Below is a small trained network, with its code and all its weights. Each question gives an input and a class and asks what happens when units are switched off, that is, made to give their printed mean instead of their output.

import numpy as np


def w(rows, s, z=0):
    codes = np.array(rows[::2]) - 128.0
    scale = np.full(codes.shape[1], s)
    scale[-1] = z or s
    return codes * scale


def norm(h):
    return h / np.sqrt((h * h).mean(-1, keepdims=True) + 1e-5)


def f(y):
    return y / 2 * (1 + np.tanh(0.7978845608 * (y + 0.044715 * y**3)))


def log_softmax(a):
    a = a - a.max(-1, keepdims=True)
    return a - np.log(np.exp(a).sum(-1, keepdims=True))


def net(x, mask):
    res = np.array(x, float).reshape(1, 8) / 4 @ E
    u = 0
    for l in range(3):
        y = f(norm(res) @ A[l][:, :-1].T + A[l][:, -1])
        res = res + np.where(mask[u : u + 13], y, B[l][:, -1]) @ B[l][:, :-1]
        u += 13
    return log_softmax(norm(res)[-1] @ U[:, :-1].T + U[:, -1])


A, B = {}, {}
E = w([
[120,134,132,136,133,120,135,134,118,125,131,128],'x0',
[193,97,142,121,72,111,144,58,2,193,145,201],'x1',
[129,131,142,128,145,117,124,131,128,128,128,140],'x2',
[202,139,179,118,168,117,186,43,134,54,177,42],'x3',
[131,126,129,128,126,129,120,127,129,131,129,126],'x4',
[129,206,139,165,140,116,172,92,185,234,114,111],'x5',
[142,170,60,40,175,120,105,159,85,172,164,69],'x6',
[120,137,130,138,110,128,128,134,113,127,125,108],'x7',
],0.0072)
A[0] = w([
[93,69,126,106,103,128,109,128,90,31,186,149,54],'0.n1',
[171,88,158,231,109,165,124,107,166,128,143,174,48],'0.n2',
[124,76,182,215,108,133,143,62,146,105,95,142,33],'0.n3',
[179,132,145,93,89,114,140,61,57,123,133,182,40],'0.n4',
[129,145,148,165,146,153,200,152,140,191,164,115,9],'0.n5',
[182,135,165,142,141,146,159,27,113,94,144,62,3],'0.n6',
[129,158,149,159,132,92,192,53,197,254,134,108,26],'0.n7',
[157,60,140,83,126,111,108,155,74,36,128,140,19],'0.n8',
[189,94,132,157,114,115,125,62,58,177,148,140,34],'0.n9',
[159,148,117,40,202,175,109,133,50,186,187,77,18],'0.n10',
[192,99,176,108,170,106,190,82,118,63,151,67,92],'0.n11',
[108,136,131,117,80,169,68,141,106,167,61,173,34],'0.n12',
[177,151,133,111,172,129,118,121,96,139,162,70,31],'0.n13',
],0.0059,0.0036)
B[0] = w([
[138,230,102,88,163,207,118,78,100,125,16,131,189],'0.n1',
[129,145,126,57,96,88,159,196,104,129,75,117,184],'0.n2',
[184,137,112,12,78,61,191,190,158,99,79,149,201],'0.n3',
[119,54,184,213,161,157,152,118,161,202,133,64,201],'0.n4',
[139,143,121,131,124,159,105,129,97,108,114,154,127],'0.n5',
[95,169,103,141,70,88,104,106,180,107,254,203,211],'0.n6',
[138,231,129,122,160,222,1,63,28,81,38,121,224],'0.n7',
[136,222,160,133,117,235,62,51,68,138,80,102,184],'0.n8',
[109,67,158,197,219,115,129,120,162,189,122,47,199],'0.n9',
[193,126,88,112,90,34,176,179,159,111,35,135,206],'0.n10',
[32,128,59,123,74,119,43,103,198,133,200,203,252],'0.n11',
[79,140,112,138,122,101,108,123,156,122,194,144,183],'0.n12',
[109,111,105,72,50,118,148,153,160,109,133,181,156],'0.n13',
],0.0063,0.0043)
A[1] = w([
[104,132,155,166,189,141,132,177,177,69,146,73,43],'1.n1',
[161,194,140,117,177,131,209,126,135,150,164,140,60],'1.n2',
[150,138,120,138,126,159,194,99,120,78,253,86,51],'1.n3',
[192,122,66,77,152,64,164,170,101,149,167,83,14],'1.n4',
[13,101,81,143,106,146,74,164,107,192,100,207,73],'1.n5',
[145,28,104,85,109,165,107,134,76,68,145,135,81],'1.n6',
[178,140,133,127,108,143,215,150,132,122,132,208,90],'1.n7',
[162,65,178,169,151,110,150,100,50,166,165,159,2],'1.n8',
[98,142,116,160,147,137,137,138,109,143,89,129,74],'1.n9',
[187,130,123,139,155,118,173,104,69,23,183,107,36],'1.n10',
[109,108,232,128,77,133,230,116,145,83,104,194,82],'1.n11',
[165,125,133,93,146,189,131,132,88,92,143,115,67],'1.n12',
[88,118,114,145,140,118,104,206,92,182,139,193,39],'1.n13',
],0.0061,0.0027)
B[1] = w([
[136,22,125,144,139,180,181,81,146,123,113,88,151],'1.n1',
[45,158,125,156,62,113,7,161,96,161,74,153,115],'1.n2',
[71,121,124,107,131,41,49,138,206,125,166,196,149],'1.n3',
[137,113,107,134,90,51,178,205,107,93,33,138,140],'1.n4',
[125,163,183,73,95,86,107,47,180,83,254,154,254],'1.n5',
[147,206,161,197,162,166,106,130,78,144,94,160,147],'1.n6',
[126,186,122,91,187,77,152,173,141,121,101,109,134],'1.n7',
[122,101,161,170,188,144,187,152,108,194,160,23,161],'1.n8',
[187,122,103,134,94,144,110,94,106,52,173,101,141],'1.n9',
[131,215,150,104,106,145,56,119,189,176,154,213,121],'1.n10',
[184,113,19,75,131,24,136,189,112,101,55,118,187],'1.n11',
[50,208,151,151,166,80,112,96,131,166,70,165,124],'1.n12',
[76,152,81,167,73,75,124,66,213,116,213,173,179],'1.n13',
],0.0051,0.0048)
A[2] = w([
[101,101,117,130,134,179,113,175,92,125,127,176,103],'2.n1',
[79,131,120,105,148,160,138,143,172,96,119,87,119],'2.n2',
[94,130,139,77,119,109,111,139,141,161,95,117,106],'2.n3',
[154,141,69,84,144,101,110,177,102,179,136,81,39],'2.n4',
[128,166,147,119,163,164,116,114,93,109,117,141,36],'2.n5',
[141,105,197,92,116,106,184,152,129,84,83,176,80],'2.n6',
[85,51,134,167,178,164,138,134,196,127,116,55,35],'2.n7',
[123,40,155,149,119,138,165,128,58,195,161,132,78],'2.n8',
[133,81,125,110,147,174,105,143,72,84,132,144,4],'2.n9',
[140,175,170,192,100,166,136,118,148,124,74,145,90],'2.n10',
[138,144,135,104,124,117,138,67,156,103,254,157,26],'2.n11',
[105,90,118,104,160,151,126,158,162,59,132,121,162],'2.n12',
[121,198,140,161,133,189,91,110,92,150,97,128,89],'2.n13',
],0.0083,0.0023)
B[2] = w([
[116,185,148,100,151,117,90,41,167,119,160,135,129],'2.n1',
[182,82,201,138,140,110,161,100,69,197,138,152,183],'2.n2',
[131,108,137,106,135,111,175,75,120,103,113,132,151],'2.n3',
[154,92,113,119,86,134,172,165,121,35,85,169,159],'2.n4',
[119,158,166,125,110,157,77,125,131,141,96,88,149],'2.n5',
[146,165,21,137,118,90,163,197,92,122,94,103,169],'2.n6',
[174,96,174,223,129,164,184,117,82,240,152,108,171],'2.n7',
[146,96,171,184,208,201,184,188,158,128,171,57,179],'2.n8',
[117,197,133,88,156,157,69,57,114,124,114,137,129],'2.n9',
[133,120,67,47,161,125,91,145,60,98,110,136,165],'2.n10',
[1,115,124,98,97,105,136,202,143,154,199,152,253],'2.n11',
[175,105,147,187,152,141,154,129,53,202,147,104,190],'2.n12',
[143,115,191,90,164,228,75,58,93,26,122,117,200],'2.n13',
],0.0061,0.0062)
U = w([
[39,138,121,95,74,84,80,126,229,127,254,187,212],'0',
[149,196,163,90,164,230,50,73,94,93,53,124,238],'1',
[175,34,186,210,174,169,201,156,124,226,153,84,52],'2',
[180,119,54,71,85,28,186,223,142,85,19,151,3],'3',
],0.0085,0.00064)

Each question gives the input, the list of numbers given to net, and the class t.
The units are the neurons (one row each of A and B). Each row of codes is followed by its name. A weight is (code - 128) times the scale printed after its matrix; where a second scale follows, it is the last column's (A, B and U).
mask holds one flag per neuron, layer by layer. A switched-off neuron (its flag False) gives its mean, the last column of its row in B, instead of its output. The means were averaged over made-up inputs and are rounded, as every weight is.
A unit's drop is (log p(t) with every unit on - log p(t) with that unit switched off) / (log p(t) with every unit on - log p(t) with every unit switched off).
The circuit of an input: a set's keep is (log p(t) with only the set's units on - log p(t) with every unit switched off) / (log p(t) with every unit on - log p(t) with every unit switched off). Starting from the 12 units with the biggest drops (on a tie, the unit counted first), units are removed one at a time, each time the one whose removal leaves the highest keep (on an exact tie, the one counted first), for as long as the keep stays at least 0.8.
circuit, biggest first: the units of the circuit, biggest drop first
unit that matters most: the unit with the biggest drop
top k neurons: the k neurons with the biggest drops, biggest first
k most important neurons of layer l: the k neurons of layer l with the biggest drops, biggest first
drop when u is switched off: that unit's drop, to one decimal
input [4,-8,7,-5,8,7,-5,-6], class 2: circuit, biggest first	[2.n7, 0.n11]
input [6,7,-5,3,-1,-4,-5,-1], class 2: circuit, biggest first	[0.n4]
input [-4,-6,-4,-5,4,-2,-1,8], class 2: 2 most important neurons of layer 0	[0.n11, 0.n6]
input [-5,3,6,-5,-3,-6,3,-6], class 1: top 3 neurons	[0.n8, 0.n11, 0.n1]
input [6,4,-7,-2,3,-8,-8,-3], class 1: top 2 neurons	[0.n8, 0.n1]
input [-7,3,8,5,3,-5,3,-1], class 0: top 4 neurons	[0.n11, 0.n6, 0.n7, 2.n11]
input [5,0,-8,8,-5,-8,3,-3], class 0: 2 most important neurons of layer 0	[0.n11, 0.n6]
input [-8,8,-4,8,-8,-3,6,-4], class 0: top 3 neurons	[0.n6, 0.n11, 1.n3]
input [4,3,-3,-5,8,6,-1,-4], class 1: top 2 neurons	[0.n7, 0.n11]
input [1,1,-2,5,-8,4,6,-6], class 3: top 3 neurons	[0.n10, 1.n5, 1.n4]
input [2,6,8,6,-3,2,5,-5], class 0: 3 most important neurons of layer 0	[0.n6, 0.n11, 0.n13]
input [-7,5,6,5,3,-3,-5,2], class 0: top 2 neurons	[0.n6, 0.n11]
input [2,4,-1,8,-1,-8,5,1], class 0: top 4 neurons	[0.n11, 0.n6, 0.n7, 2.n11]
input [-8,0,0,0,0,8,-3,-1], class 1: unit that matters most	0.n7
input [-5,6,-4,0,-4,-2,-5,6], class 2: top 2 neurons	[0.n4, 0.n9]
input [8,4,-2,7,-3,1,8,1], class 3: top 2 neurons	[0.n10, 1.n4]
input [7,6,6,2,6,-4,-5,-8], class 2: 2 most important neurons of layer 0	[0.n4, 0.n9]
input [7,-5,0,5,5,5,6,6], class 3: top 2 neurons	[0.n10, 1.n5]
input [-7,2,7,3,-4,2,-4,-7], class 3: top 2 neurons	[0.n3, 0.n2]
input [1,6,8,8,-8,-1,-6,-5], class 0: circuit, biggest first	[0.n11]
input [7,5,-7,5,2,4,3,2], class 0: top 2 neurons	[0.n6, 0.n11]
input [7,7,7,-2,7,8,-4,-7], class 1: top 2 neurons	[0.n7, 2.n13]
input [-7,4,0,-6,-8,2,-7,-5], class 3: 2 most important neurons of layer 1	[1.n11, 1.n7]
input [3,-5,-3,-4,-7,2,5,-8], class 2: 3 most important neurons of layer 0	[0.n11, 0.n6, 0.n3]
input [4,5,-3,7,-7,-7,-3,-4], class 0: 2 most important neurons of layer 0	[0.n6, 0.n11]
input [3,6,7,-4,3,-2,-4,4], class 2: drop when 0.n11 is switched off	0.3
input [-2,1,1,-1,-6,-8,6,-3], class 1: circuit, biggest first	[0.n8]
